Below is a small trained network, with its code and all its weights. Each question gives an input and a target symbol and asks what happens when units are switched off, that is, made to give their printed mean instead of their output.

import numpy as np


def w(rows, s, z=0):
    codes = np.array(rows[::2]) - 128.0
    scale = np.full(codes.shape[1], s)
    scale[-1] = z or s
    return codes * scale


def f(y):
    return y / 2 * (1 + np.tanh(0.7978845608 * (y + 0.044715 * y**3)))


def softmax(a):
    e = np.exp(a - a.max(-1, keepdims=True))
    return e / e.sum(-1, keepdims=True)


def log_softmax(a):
    a = a - a.max(-1, keepdims=True)
    return a - np.log(np.exp(a).sum(-1, keepdims=True))


def net(x, mask):
    ids = ['αβδεηθλπστω'.index(c) for c in x.split()]
    T = len(ids)
    res = E[ids] + P[:T]
    u = 0
    for l in range(2):
        r = res
        for j in range(2):
            rows = slice(3 * j, 3 * j + 3)
            q, k, v = (r @ M[l][rows].T for M in (Q, K, V))
            z = softmax(np.where(np.tri(T) > 0, q @ k.T / 3**0.5, -1e9)) @ v
            o = O[l][rows]
            res = res + np.where(mask[u + j], z, o[:, -1]) @ o[:, :-1]
        u += 2
        y = f(res @ A[l][:, :-1].T + A[l][:, -1])
        res = res + np.where(mask[u : u + 8], y, B[l][:, -1]) @ B[l][:, :-1]
        u += 8
    return log_softmax(res[-1] @ U[:, :-1].T + U[:, -1])


Q, K, V, O, A, B = {}, {}, {}, {}, {}, {}
E = w([
[181,175,163,177,155],'α',
[69,148,47,174,204],'β',
[101,163,42,186,55],'δ',
[114,167,61,72,47],'ε',
[107,123,199,133,60],'η',
[39,68,132,37,147],'θ',
[86,245,158,156,136],'λ',
[31,129,167,176,46],'π',
[185,12,5,6,139],'σ',
[66,58,164,174,134],'τ',
[92,70,79,103,106],'ω',
],0.019)
P = w([
[176,178,167,69,253],'0',
[106,145,111,175,109],'1',
[104,133,109,175,103],'2',
[91,130,105,170,104],'3',
[90,121,107,163,113],'4',
[73,127,88,151,125],'5',
[91,105,108,157,116],'6',
[66,131,85,137,142],'7',
[117,88,130,154,112],'8',
[81,111,97,137,142],'9',
[122,77,131,151,119],'10',
[127,76,134,147,116],'11',
[157,51,159,170,99],'12',
[126,94,145,163,108],'13',
],0.0072)
Q[0] = w([
[29,255,159,86,191],'L0H0',
[162,162,194,153,177],'L0H0',
[112,124,40,138,103],'L0H0',
[131,136,187,137,197],'L0H1',
[170,111,103,125,90],'L0H1',
[141,249,192,151,143],'L0H1',
],0.0078)
K[0] = w([
[76,177,221,68,88],'L0H0',
[54,203,91,216,132],'L0H0',
[119,57,100,103,84],'L0H0',
[33,120,101,173,134],'L0H1',
[122,136,106,205,254],'L0H1',
[59,111,160,182,71],'L0H1',
],0.0081)
V[0] = w([
[89,101,145,119,59],'L0H0',
[241,138,68,29,185],'L0H0',
[117,112,199,176,159],'L0H0',
[113,175,210,149,111],'L0H1',
[126,154,137,2,149],'L0H1',
[121,159,185,171,186],'L0H1',
],0.0072)
O[0] = w([
[174,183,115,93,21,111],'L0H0',
[177,68,103,123,150,3],'L0H0',
[97,117,176,245,145,161],'L0H0',
[63,58,137,38,115,206],'L0H1',
[151,135,204,179,44,72],'L0H1',
[118,167,2,121,80,201],'L0H1',
],0.0062,0.0038)
A[0] = w([
[93,107,108,197,150,226],'L0N0',
[82,102,99,152,103,78],'L0N1',
[128,156,72,165,161,78],'L0N2',
[91,207,122,160,121,244],'L0N3',
[1,59,231,117,115,210],'L0N4',
[130,125,45,142,192,225],'L0N5',
[160,124,59,139,121,109],'L0N6',
[228,157,132,172,166,252],'L0N7',
],0.01,0.0013)
B[0] = w([
[135,103,134,168,227,198],'L0N0',
[50,135,67,129,227,168],'L0N1',
[146,130,164,162,108,176],'L0N2',
[254,125,150,166,121,249],'L0N3',
[91,87,152,139,233,254],'L0N4',
[126,23,136,127,91,183],'L0N5',
[218,136,104,200,114,145],'L0N6',
[78,222,164,161,190,190],'L0N7',
],0.0067,0.0076)
Q[1] = w([
[254,74,119,153,119],'L1H0',
[167,108,184,153,151],'L1H0',
[123,138,155,200,93],'L1H0',
[129,35,204,86,142],'L1H1',
[96,76,111,78,81],'L1H1',
[129,179,45,129,61],'L1H1',
],0.0068)
K[1] = w([
[144,89,160,86,100],'L1H0',
[64,143,85,96,152],'L1H0',
[117,112,39,149,137],'L1H0',
[87,104,164,92,94],'L1H1',
[82,152,183,168,94],'L1H1',
[2,161,143,142,99],'L1H1',
],0.0074)
V[1] = w([
[142,175,73,184,157],'L1H0',
[107,100,14,48,150],'L1H0',
[155,247,83,163,78],'L1H0',
[150,201,204,115,254],'L1H1',
[164,143,110,140,120],'L1H1',
[148,194,170,171,180],'L1H1',
],0.0067)
O[1] = w([
[91,62,112,184,46,202],'L1H0',
[152,218,45,115,87,92],'L1H0',
[181,166,123,202,55,39],'L1H0',
[223,102,167,53,136,254],'L1H1',
[116,58,154,80,168,140],'L1H1',
[151,180,254,117,108,225],'L1H1',
],0.0072,0.0064)
A[1] = w([
[152,200,73,121,199,164],'L1N0',
[63,163,221,81,127,185],'L1N1',
[235,153,164,182,100,55],'L1N2',
[89,141,175,175,127,251],'L1N3',
[27,135,105,198,213,60],'L1N4',
[80,49,129,26,2,210],'L1N5',
[116,9,10,93,223,127],'L1N6',
[144,87,163,173,199,120],'L1N7',
],0.0081,0.0031)
B[1] = w([
[2,75,157,131,110,161],'L1N0',
[182,43,166,128,88,227],'L1N1',
[89,154,187,199,148,196],'L1N2',
[177,74,126,123,131,212],'L1N3',
[233,171,97,53,56,229],'L1N4',
[80,240,113,196,180,166],'L1N5',
[93,198,159,169,100,241],'L1N6',
[157,180,101,114,221,247],'L1N7',
],0.0082,0.012)
U = w([
[106,80,161,208,223,111],'α',
[138,90,49,175,234,204],'β',
[139,48,127,210,81,134],'δ',
[131,200,154,111,48,110],'ε',
[122,1,149,123,134,249],'η',
[41,171,218,47,139,119],'θ',
[134,132,240,152,53,130],'λ',
[206,75,136,71,91,168],'π',
[155,127,128,110,109,3],'σ',
[165,143,118,57,198,23],'τ',
[25,118,128,179,183,108],'ω',
],0.008,0.0038)

Each question gives the input, a string of symbols that net reads in full, and the target symbol t.
The units are the heads (3 rows each of Q, K, V and O) and the neurons (one row each of A and B). Each row of codes is followed by its name. A weight is (code - 128) times the scale printed after its matrix; where a second scale follows, it is the last column's (O, A, B and U).
mask holds one flag per unit, layer by layer, with each layer's heads first. A switched-off unit (its flag False) gives its mean, the last column of its rows in O or B, instead of its output. The means were averaged over made-up inputs and are rounded, as every weight is.
A unit's drop is (log p(t) with every unit on - log p(t) with that unit switched off) / (log p(t) with every unit on - log p(t) with every unit switched off).
The circuit of an input: a set's keep is (log p(t) with only the set's units on - log p(t) with every unit switched off) / (log p(t) with every unit on - log p(t) with every unit switched off). Starting from the 12 units with the biggest drops (on a tie, the unit counted first), units are removed one at a time, each time the one whose removal leaves the highest keep (on an exact tie, the one counted first), for as long as the keep stays at least 0.8.
circuit, biggest first: the units of the circuit, biggest drop first
most important unit: the unit with the biggest drop
top k neurons: the k neurons with the biggest drops, biggest first
k most important neurons of layer l: the k neurons of layer l with the biggest drops, biggest first
heads that matter: for each layer, one digit per head in row order, 1 if its drop is at least 0.15 and else 0, layers parted by /
input α τ δ, target δ: heads that matter	01 / 10
input σ η α λ λ θ λ λ ω α τ ω, target α: circuit, biggest first	L0H1, L1N4
input α λ α α α σ α α α ω α ω η λ, target ε: circuit, biggest first	L1N4, L1H1, L0H0, L0N5
input π α α α θ θ α, target θ: heads that matter	00 / 10
input θ α λ α ω, target ω: most important unit	L1N5
input α α λ, target λ: top 3 neurons	L0N7, L0N3, L1N2
input α λ β α τ ω α α ε δ θ π, target π: heads that matter	00 / 00
input η α α α λ θ α α λ ε, target ε: top 4 neurons	L1N5, L0N4, L1N7, L0N0
input η ω θ, target θ: circuit, biggest first	L1N6, L1H0, L0N3
input α ω α α α α ε σ, target ε: 3 most important neurons of layer 1	L1N6, L1N5, L1N7
input σ β α α η, target α: 2 most important neurons of layer 1	L1N5, L1N4
input η η α β β τ α α δ, target δ: circuit, biggest first	L1N7, L0N4, L1H0, L1N4
input α β α ω ω δ α θ β β α α θ η, target η: circuit, biggest first	L0N4, L1N6
input α θ α θ, target α: heads that matter	01 / 11
input λ α λ α α α α α δ λ, target α: heads that matter	10 / 10
input α α λ λ λ ε σ δ β τ, target ε: most important unit	L1N4
input α α λ θ θ α σ λ α α η α λ β, target ε: heads that matter	10 / 01
input α α σ α θ ε α λ η λ δ, target ε: circuit, biggest first	L1H0, L0N4, L1N1
input δ θ ε λ λ λ η η, target η: top 3 neurons	L0N4, L1N6, L1N1
input λ δ α α δ σ α η α, target β: circuit, biggest first	L1H1
input λ α η α α λ α λ δ β β α θ, target θ: heads that matter	01 / 00
